[[ 28  -9   4   8]
 [ 28  -9  23 -21]
 [-23  -3   4   8]
 [ 34  -9  29 -17]
 [ 25 -10   4   8]]
:
[[ 28  -9]
 [ 28  -9]
 [-23  -3]]

[[-19  -3  36]
 [ 25  -7 -23]
 [ 24  -7 -26]
 [ 23  -6 -27]]
:
[[-19  -3]
 [ 25  -7]
 [ 24  -7]]

[[12 16 11 -4 25]
 [ 2 24  3 -8 25]
 [22 14 11  0 19]
 [28 25 16 -6 32]]
:
[[12 16]
 [ 2 24]
 [22 14]]

[[  0   0   0  -8   2]
 [-18  -4  -1 -18 -28]
 [  2  -8   2   9  -3]]
:
[[  0   0]
 [-18  -4]
 [  2  -8]]

[[-27 -27   9   2]
 [-23 -19  15 -16]
 [  1 -23 -13  -2]]
:
[[-27 -27]
 [-23 -19]
 [  1 -23]]

[[ -7  37]
 [ -4  -5]
 [ 37  21]
 [  3 -13]]
:
[[-7 37]
 [-4 -5]
 [37 21]]

[[ -4   7  -4  -4]
 [ -6 -13  -9  17]
 [-18 -27 -38  13]
 [ 11  31 -10  -5]]
:
[[ -4   7]
 [ -6 -13]
 [-18 -27]]

[[-17   4   4]
 [ 29  26  18]
 [ 10 -18  -5]
 [  3  25 -16]]
:
[[-17   4]
 [ 29  26]
 [ 10 -18]]

[[ 27  37]
 [  1  19]
 [-21   7]
 [-28  15]
 [  2   5]]
:
[[ 27  37]
 [  1  19]
 [-21   7]]
---
[[-15  21]
 [-38  33]
 [-18  25]
 [ 28 -20]]
:
[[ 28 -20]
 [-15  21]
 [-18  25]
 [-38  33]]

[[ -1  -1   5  33 -10   5 -11 -11  -7  22 -17  -8]
 [  2   8   2   3  -4   8   2   3  10  11  -6  -6]]
:
[[  2   8   2   3  -4   8   2   3  10  11  -6  -6]
 [ -1  -1   5  33 -10   5 -11 -11  -7  22 -17  -8]]

[[ 32  20  20 -11  -2]
 [-15 -11 -13  -6  14]
 [ -7 -24   1   4  11]
 [ 14   2  -1 -12 -11]
 [-37 -37 -23  -8   9]
 [ 16  13   5 -13 -17]
 [-12 -24 -25  -3  18]
 [  7   5  -9  31  -3]
 [ 34  34  19  12  -7]
 [ 19  19  28  -6 -29]
 [ 28 -10  25  16  12]
 [  6  -7   5 -12 -14]]
:
[[ 34  34  19  12  -7]
 [ 32  20  20 -11  -2]
 [ 28 -10  25  16  12]
 [ 19  19  28  -6 -29]
 [ 16  13   5 -13 -17]
 [ 14   2  -1 -12 -11]
 [  7   5  -9  31  -3]
 [  6  -7   5 -12 -14]
 [ -7 -24   1   4  11]
 [-12 -24 -25  -3  18]
 [-15 -11 -13  -6  14]
 [-37 -37 -23  -8   9]]

[[-12   7   4   5 -11   2 -12 -11 -11 -11   3   2   4 -11   3]
 [ 25 -26 -25 -28  24 -26  24  24  24  25 -27 -26 -27  24 -26]
 [ 29 -24 -19 -17  29 -17  29  29  29  28 -15 -12 -15  29 -17]]
:
[[ 29 -24 -19 -17  29 -17  29  29  29  28 -15 -12 -15  29 -17]
 [ 25 -26 -25 -28  24 -26  24  24  24  25 -27 -26 -27  24 -26]
 [-12   7   4   5 -11   2 -12 -11 -11 -11   3   2   4 -11   3]]

[[-24 -10  11 -22  27  17  -1  18]
 [  9   5   6   8   5   1  -2  -6]
 [ -6   0  -6  15  -7  13   3  20]
 [-34  -9  -4 -13   7   7  11  11]
 [ 21  -9 -32  30   3  -2  -6  -7]
 [  1   1  -5  23 -10 -12  -1 -10]]
:
[[ 21  -9 -32  30   3  -2  -6  -7]
 [  9   5   6   8   5   1  -2  -6]
 [  1   1  -5  23 -10 -12  -1 -10]
 [ -6   0  -6  15  -7  13   3  20]
 [-24 -10  11 -22  27  17  -1  18]
 [-34  -9  -4 -13   7   7  11  11]]

[[  8   1  13 -13  -1  26 -16 -22   9   7  -9]
 [ 14 -14 -14  13 -12 -16   3  -7  26 -13 -11]
 [  9  -8   5  16 -14   7  -1  19  17  14  17]
 [ -9  -6  -9  37  -2 -17  -8  -8   9  -2  -4]
 [-16  15  -4  -1   3  25  -5   7   1  24   2]
 [ -3   3  13  -1  -1  18   9 -21  -6   0  14]
 [  3  -6  -6 -25 -15 -14  -7   3  16  -4 -24]
 [-10   0  -1   8  -3 -13  -2  -9 -18 -29 -22]]
:
[[ 14 -14 -14  13 -12 -16   3  -7  26 -13 -11]
 [  9  -8   5  16 -14   7  -1  19  17  14  17]
 [  8   1  13 -13  -1  26 -16 -22   9   7  -9]
 [  3  -6  -6 -25 -15 -14  -7   3  16  -4 -24]
 [ -3   3  13  -1  -1  18   9 -21  -6   0  14]
 [ -9  -6  -9  37  -2 -17  -8  -8   9  -2  -4]
 [-10   0  -1   8  -3 -13  -2  -9 -18 -29 -22]
 [-16  15  -4  -1   3  25  -5   7   1  24   2]]

[[-15 -20 -11 -35 -31 -25 -27   9 -27]
 [  1   0   0  -1  -3   1   2   1   2]]
:
[[  1   0   0  -1  -3   1   2   1   2]
 [-15 -20 -11 -35 -31 -25 -27   9 -27]]
